Table B holds the same points as the rows below and some others, measured another way and shuffled. Each row below is followed by which row of B it is.
B:
0: [ -91 -104   97   53  -94  -90   -9  -68  237   46 -236  -28   67  -56
  -15   59 -186   -3   27   81 -141  -94 -174  -50 -113  -21 -178    9]
1: [  88 -120  -56  -52  -26   43   57   81  -66 -143   89  -80  132   70
   26 -124  -54    2   10   49 -161  -13  -89  121 -102  -30   77   23]
2: [  65 -154 -165    7  -54   48   93  -40 -115  -87   30  -80   16  116
  -31 -117 -125   57   62  136  -79  -84 -153  -47  -89 -112  -23  -35]
3: [  97 -144 -129  -11  -34   53  131  -44 -152  -40  -10 -147    3   91
  -73 -130  -63   43   55  190 -159  -74 -182  -80 -139 -120   -4  -81]
4: [ -17  -93 -155   91  -13  -13    7   47   52  -26 -120  -43   -9   52
  -40   25 -179  105   72   76 -126 -108 -146  -85  -63  -27 -128   21]
5: [ -93 -115  139  -89 -154 -113 -147   70  145  -92 -125 -102  150   14
 -138   71 -130  -74   -7  -41  119 -172 -103    7  147  -22  -86   35]
6: [  41  -26  106  -74   13  -39 -144  170   92  -72 -165 -265   55   10
 -245  -14    5  -32   -3   12 -116 -138  -72 -135  103   82  -49  -20]
7: [-157 -142   66  -26 -105  -47 -113  -40   52   27 -255    4  -51  -12
 -114   71  -96   23  -25  -28  158 -173   73  -71  170  -75 -193  138]
8: [  72  -91  -42  -67  -17    0   25  -58 -231   32  118    7   47  -24
   74  -41  -11  -52  -35  126  -67   88  -42  118 -101  -98  110   26]
9: [ -93  -94   80  -22  -77   26 -125   25    6    4 -197  -96  -40   33
 -264    2   21  -29   27  -12  197 -178  -15   -2  204  -35 -105    9]
10: [  20 -142  -19  -18  -80   11  114   10  -85   15  -43  -55  105   -4
   45  -22  -37    5   -9   97 -168  -14 -136  137 -160 -116   40   36]
11: [ 117  -85 -118    0  106  143  157  -69 -120  -61   20  -32  -94   27
   -4 -249   18   16  111  196 -233   83  -98  103 -224  -19   -4  -61]
12: [-215 -131  195  296   39  194 -194   87   36  -64  154  503  -44  143
 -300 -186  -14  225   27 -234  220 -243  452  198   97  344  -82  -83]
13: [   1  110  -22 -389  236 -370 -240  176 -599  237  151  259 -104 -472
  372  429  101 -179 -215   64  -19  486  293  352   36  -62  218  416]
14: [ -37  -37  233  -22  -18   37 -198   41  177  -87  -76  -69   54   20
 -248 -110   17  -86   11  -54   74 -113   39   31  142  148  -59  -57]
15: [  -4  -63    8  121  -66   63  -50  119  150  -33  -82 -110  143   76
 -118  -15  -63   27   35  -24 -101 -126 -160   67  -13   47  -11  -28]
16: [ 136  -76 -165  -24   82  138   66  -79 -235  -71  136  -33  -92   72
  -32 -226   17   -7   79  171  -60   71  -49   66  -89  -49   54  -61]
17: [  56  -74   50 -197   42  -83   19   30 -186  -38  101   50   71 -131
  158  -26    6 -103  -47   94 -155  177   14  251 -142  -40  109  109]
18: [  39 -139  -51   91 -100   51   99 -139  -49   30   54    3   84   65
   15  -92 -123   10   35  159 -101  -38 -194   32 -191  -97   16 -101]
19: [  28  -37   10 -257   53 -120  -89   35 -342   25  151  107   14 -181
  181   82   55 -153  -90   57   50  240  109  312   15  -90  157  200]
20: [ -76  -70  106  -44    8 -102  -42   11  168   15 -308  -90  -55  -93
 -127   38  -98   -6   51   94 -143  -94 -100 -105  -41   26 -216   11]
21: [  10  -57  -92 -211  125 -129   63  -13 -351   74   11  138 -138 -217
  176   71    9  -62    8  194 -110  238   17  230 -158 -115   19  146]
22: [ 101  -70   -3 -148    2  -23  -30   34 -297  -12  173  -34   78  -32
   26  -34   51  -93  -61   92  -30   96   -5  157  -29  -69  181   29]
23: [  44  -44   70 -242   32  -72  -56   74 -308  -15  167   60   70 -137
   90   15  104 -171  -59   55   34  197   44  372  -10  -56  194  106]
24: [  68 -153 -120  -75  -37  -23   70   29  -22 -173   13  -99   73   81
   41 -103 -175   44   34   98 -175  -65 -115  -55 -101  -72  -46   44]
25: [-210 -129   87  556   -6  155 -271  300  -89   28  369  605  112  277
 -393   -5 -120  443  -41 -322  175 -419  459   56   78  445   49 -199]
26: [-237 -134  223   24  -58   53  -91   30  136  -15 -259  149  -61  -27
 -234  -35   32   15   55 -108  200 -175  137  217  136   70 -193   60]
27: [  13  -75  -46   31  -52  -53 -111  110   96  -51 -101 -147  100   55
  -55   58 -159   59  -33  -12 -122 -141  -70 -163   52    6  -65   75]
28: [-241 -141  124  485    8  189 -231  191  -40   20  289  647   47  209
 -290  -68  -83  377  -32 -312  195 -322  513  172   62  399   -3 -100]
29: [  46  -45 -128  -29  140   52   78  -16 -179   18   52  152  -89 -104
  201  -76    3    9   28  109 -201  219   50  270 -197  -18   33  139]
30: [ -25  -89  -76   30  -42  -59  -30   40   76  -13 -166 -102   14   22
  -68   55 -163   53   44   73  -99 -120 -155 -117  -18  -41 -132   25]
31: [  14 -156  -64 -155  -41  -91  109   -5 -163  -39  -48  -33   25  -56
  104    5  -92   -9   -4  141 -143   25  -90   69 -134 -158  -20  107]
32: [-100 -120   87  -41  -97  -89  -58   92  150   -9 -302 -130   63  -32
  -94   97 -101   23  -24  -18  -80 -168  -63  -63   55  -43 -156  123]
33: [ -75  -87  130  -51  -54  -74 -131   28  163  -45 -192  -71   37  -26
 -103   21 -107  -21  -18  -17  -14 -125    7  -76   84   31 -144   74]
34: [  -6 -100    4  131 -178   48  -69  109   86  -23   27 -103  263  128
  -88   35  -92    6  -20  -57   11 -160 -191  108   35  -26   86  -27]
35: [  18 -146 -103   43  -73   56  118   19  -26  -31  -94 -100   59   70
  -32  -59  -80   56   56   98 -146  -92 -190   48 -122 -106  -32    0]
36: [ -52 -144   38  -17 -132 -111   -1  -30   92   40 -261 -176   55   -2
  -95   82 -164   27  -12  105 -113 -183 -175 -218  -30 -112 -156   15]
37: [-293 -178  106  298  -26  173 -142  -22  -96   41   73  554 -148  128
 -310  -96  -31  230   64 -164  408 -269  390  202  142  185 -147  -70]
38: [-158 -114  107   21 -116  -45  -80  -46  143   51 -248   17    8  -40
 -101   74  -99  -18   19   -2  105 -129  -56   40   73  -45 -172   63]
39: [ -66  -72    5   36  -35    1 -106   35   75   14 -199  -74  -32   15
 -148   33  -66   27   22    3   31 -133  -32  -63  104   -2 -131   52]
40: [-123  -90  231  -15 -113  -51  -96   59  216   17 -267  -91  103  -47
 -181   53  -31  -57    1  -29    0 -158  -93   59   56   24 -118   11]
41: [  78  -88   88   52 -131  -12  -67  107  171 -108   54 -201  299  116
 -109  -48 -132  -27  -19    8 -171 -151 -226  -44  -56   54   71 -113]
42: [-152 -106  231  -51  -66   -6 -107   11  161  -14 -276  -23  -16  -47
 -214  -20   14  -51   22  -40  106 -150   38   79  123   35 -169   43]
43: [  64  -22  -27 -219  114  -86  -40  121 -294  -27  132   70    4 -153
  142   28   57  -97  -42   67  -95  222   71  292  -60  -19  139  153]
44: [  64  -81  -42   41  -58  -11  -32   88   59  -56  -49 -193  124   86
 -108  -16 -121   33   12   63 -169 -132 -186 -125  -40   -3  -14  -51]
45: [  -2 -127  -61 -154   29  -99  138  -28 -156   -4  -81   36  -48 -128
  132    2  -75  -19   37  183 -192  101  -98  139 -210 -125  -54   94]
46: [  52  -87   -8  -59   -5   82   68  -43 -192   -8   97   23   27  -11
   -1 -125   69  -89   43  116  -12   94  -92  291 -105  -72  110  -35]
47: [-104  -87  215   -7  -64    8 -166  -28  177  -55 -121   16   30    6
 -186  -68  -43  -58   10  -49  129 -131   59   36  126   86 -121   -5]
48: [-136 -115   39   42  -57  -69    2  -63  141  100 -352  -15  -72  -76
  -57   88 -130   51   31   82  -86 -115  -84  -89  -45  -64 -244   77]
49: [-186 -133  235  -39  -95   23 -118    7  155  -44 -240   43   -4  -17
 -206  -40   10  -39   19  -93  194 -168   95  140  169   33 -163   70]
50: [   4  -57  180 -104  -68  -77 -245   82  130 -127  -36 -165  132   41
 -190  -20  -78  -85  -57  -57   64 -150   19 -130  197   85  -33    5]
51: [-249 -142  298   79  -84   86 -103   -7  158   32 -234  194  -28  -21
 -241  -55   52   23   16 -131  197 -189  192  227  120   99 -166   37]
52: [  58  174  -39 -420  370 -348 -293  286 -600  136  290  335 -111 -490
  428  360  132 -184 -201   14  -99  597  399  469   15   77  277  445]
53: [  76 -139  -94 -250    4 -101   97   -7 -317  -97   37 -114  -57  -13
  -84  -68  -39  -63   77  242  -25    2 -169   -5  -78 -159    1  -63]
54: [-191 -134  233  -28  -19   35  -99  -42  131  -76 -184  157 -101  -19
 -243 -126   -8   -8   73  -47  189 -152  158  122  110  102 -217   -1]
55: [  23 -180 -181   33  -70    3  154  -64  -68  -20 -108  -74   -4   65
   45  -43 -179  112   42  164 -196  -96 -166 -113 -169 -163 -101   34]
56: [  75  -93  -96   52  -25   57   31   33    0  -90   12 -129   51  115
 -131 -113  -97   32   91  114 -112 -104 -207  -43  -78   -7  -19 -117]
57: [-201 -107  172  417   31  178 -279  206  -96   11  313  566   31  203
 -389  -89  -13  312  -28 -288  249 -318  499  143  131  416   37 -163]
58: [-218 -116  211  342    5  266 -144   56   36   45   37  414  -54  127
 -349 -170   92  187   39 -208  231 -237  354  274   95  281  -59 -106]
59: [  28  -94   38  -23  -81  -63  -62   64  118  -88  -84 -185  131   56
 -115  -11 -143  -12    9   53 -117 -146 -169 -128   -4    0  -56  -39]
60: [  50    0  -30 -263  145 -102  -86  149 -343   -4  143  125   -4 -212
  244   82   92 -113 -104    9  -80  300  193  372  -12  -25  175  292]
61: [  -4 -144  -90   -4  -68 -115   54   14   69  -31 -174 -122   48   20
    9   53 -238   92   18  128 -239 -136 -178 -219 -129  -86 -152   39]
62: [   0  -43  125   52  -81   38 -219  -64  108    3  -31 -102   70   66
 -178  -51  -52  -67  -42  -19  119 -122    3 -112  166   51  -26  -43]
63: [   5 -122   -4   32 -183  -43  -63   10    5  -13  -20 -178  165  115
 -179   44 -135  -21   10   72   67 -202 -255 -107   53  -93    3 -112]
64: [  65 -137 -119 -131   86  -45  182  -23  -72 -131  -73  -33  -88  -37
   66 -145 -128   40  111  225 -310   45 -131   -8 -263  -58 -122   10]
65: [  81  -34  -82 -113   83   38  -13   63 -296  -18  154   45   -7  -57
   79  -53   84  -69  -12   65  -31  171   40  288  -36  -41  155   96]
66: [ -34  -61   50  109  -75   17  -78  -10  151   68 -166  -91   70   12
  -90   32  -84    6   -6   22  -76 -106 -115  -48    0    4  -74    2]
67: [  88  -49  -13 -114   71  -30   24  -23 -202    6  106   25    4  -90
   89  -61    5  -75   -7  148 -156  157  -33  154 -156  -27   91   20]
68: [  61 -112   13   47 -147  -14  -57   93   83  -65    5 -209  245  122
  -84   -3 -131   18  -51    4 -130 -171 -173 -102   -5  -24   51  -30]
69: [  41  -54   -4 -178   35 -106  -16  -31 -334  106   90   74   -1 -169
  163   79   36 -104  -88  130  -56  203   42  202  -85 -117  130  134]
70: [-152 -117  -41  -59   10  -75  -11  146  106  -23 -421  -55 -112  -78
  -58  115  -90  104   40  -21  -97 -135   16  -19   63  -49 -269  240]
71: [ 145  -68   61   53  -90  -23 -102  -82   90  -41   90 -233  179  123
 -137 -106 -165  -37  -36  134 -160 -132 -194 -319  -57   33   33 -198]

[  18  265 -275  142  156  160   81  182  -62  -33  326  184  325 -352
  162  128 -284 -243 -281  -99   -8 -115 -163  117  337]
33
[ -34  -57  204  -49  -60 -201   83 -110 -207  153 -185 -187 -340  447
 -111  -87  295  163  257  175 -145  183  302 -122 -348]
41
[   2  170   43 -279  123  288  177  145 -486   54  384  -61 -146  -38
  226  -87    8 -102 -163  -68   56   59 -300    5  -30]
37
[-122 -257  210  302  150 -224  -96 -246  555 -100   -7   17 -303  259
  -12 -257  128  344  135 -103 -284   16  283 -131  -24]
9
[ -80  160  -75  -73  159   65   92 -152 -266  109 -122  -90 -104  -16
   99  -70  -40   94   28   30    8   44   28  -31  -74]
59
[  35  -92 -221   99  123  198 -128  251   13   -7  546  152  245 -282
  136   57 -150 -360 -132  -48  -59  -65  126  122   55]
7
[ 313  216  179 -189   -9  305  274  429  -83  -32  695  -20  -17   80
  281   89  140 -277 -322 -141  -77  -88 -435  -24   79]
16
[ -49  -59  174  101   70  -40   75   89   78   47  234    5 -290  191
 -120  -96  149  -21    6  -16 -138  102  246 -155  -75]
28
[ -58  -48  -47  100  273   26  -36 -137   43   23  -25  -20  -39  -41
   13   -2  -91   32  -19  -42   12   22  212  -51    3]
36
[ -78 -221  -33  398   22 -269 -181  -98  478 -136  153  158  -33   84
   23 -202   18  137  106  -67 -267  -51  300   42  106]
30
[-122  174 -137   56  158   64  -70 -256 -123  122 -336  -38  -51  -39
   79  -47  -26  308   14  177  -53   -4   99   45 -134]
14
[ 344  162   86 -413  -39  247  321  283 -648   84  376 -192   37  202
  229  160  120 -341 -161   46  191   57 -341   28 -135]
42
[  35 -354 -145  233 -121 -229 -313  135  179 -127  457  142  267   31
  182  -46   24 -175  181  -26 -302  -60  254  256  -29]
63
[ 156   93  265 -212   29   72  291  135 -229   63  265 -174 -283  308
   83  -28  214  -90  -41  -67  -27   87 -120 -156 -115]
44
[ -75   45 -101  175   82   56   12 -134  131   76 -114   52  -30   -1
    2  -95  -21  154   -9  170 -105   -2  163  -29  -82]
12
[ -98 -190 -117  445   61 -320 -213 -232  384   -7 -244   99   33  116
 -152  -42   -5  184  174  132 -184    4  557   19  -29]
17
[  34   51  207 -119  178  -96   64 -241 -236   60 -243 -231 -410  347
   18  -90  201  289   68   -8   77  100  107 -116 -164]
20
[ -39  -57 -322  322  307   37 -282 -169  325  -65   19  145  232 -332
  141    6 -257   28  -79  -81  -23 -163  267  127  168]
3
[ -73   56   31    5  154  -70   88 -241 -196   29 -187  -80 -240  157
   18 -155   16  228   25   20   76   87   62  -59  -21]
26
[ 118 -243  224 -181   39 -208   12 -262  -55    6  -61 -314 -324  447
  219 -211  269  166  351 -105 -109   62  151  -88 -311]
53
[  27    5   82   81   53   85  176  129  156   36  313   31 -107   69
   11  -69   48 -125  -55  -27 -153   20   69 -136   -9]
27
[ 256 -159 -265  316 -180 -181 -256  331  289 -236  692  262  486 -111
  295   61  -57 -345  -57 -126 -231 -228   26  352  271]
56
[ 405  420 -261 -298  -38  537  287  606 -676   34  779   95  422 -292
  334  288 -149 -645 -539   40  288 -114 -575  221  200]
29
[  70  -97 -212  -41   13   54 -132    9 -306   87   89  -27  129  -13
  110   12   -2 -139   76  175   51   21  215  152 -208]
49
[-140 -170 -283  225  136   38 -160 -240  178   49 -105   82  129 -159
   66 -159 -163   74  121  151  -82  -18  329   54 -115]
25
[ -86 -295 -181  493  158 -211 -506 -471  606    3 -479   74  -84   77
  -73 -173   73  494  194  248 -145  -93  715   72 -219]
11
[  91 -141  107   -8  -51 -106  -62  -29 -111   24   46  -86 -150  331
   44  -58  228  102  104  136  -72   68  160   41 -235]
46
[-120 -240   53  343    5 -268 -147 -182  445  -88   51   96 -232  200
  -21 -318  117  266  173  -13 -267    3  348  -37  -17]
4
[  45 -264 -165   33   81   60 -260   58 -116   29  263   22  140  -53
  103   17   -9 -182   66   93   -9    9  314  159 -197]
13
[ -56  312  118  -35  163   78  247  147 -102   59  249  -26 -150  -25
   74   39    1  -67 -132 -198 -175   14 -145 -129  140]
50
[ -23  -91   95   18  119 -153   59 -317  -79   61 -303 -161 -295  312
  -38 -162  118  250  167   81   43  114  258 -117 -182]
45
[-102 -318  223  150  127 -283  -52 -324  229   84 -265 -167 -463  425
 -201 -224  237  253  339   56 -134  167  621 -241 -318]
31
[ -38  321  235 -288   23  -24  457  174 -582   34  330 -136 -292  190
  130  -83   72 -108  -51 -238  -49  148 -390 -126  136]
5
[-170 -162  199  262  193 -262   -7 -355  338  -10 -260  -47 -461  311
 -168 -280  128  396  158  -26 -116  106  412 -222  -56]
35
[ 309  -48    0  -46  -99   75  155  268 -197  -19  373    2  218  192
   94  170   60 -314 -142  125   73   15  -93   86  -35]
51
[-132   51   73 -124  153   93   80  -97 -311  160  -56 -130 -284  107
   -7 -102   85   98   68   86  -25  145  141 -108 -239]
19
[-228 -303   56  281  103 -312 -342 -356  252   65 -296  -38 -410  255
 -160 -284  213  404  346  120 -213  100  713  -64 -308]
52
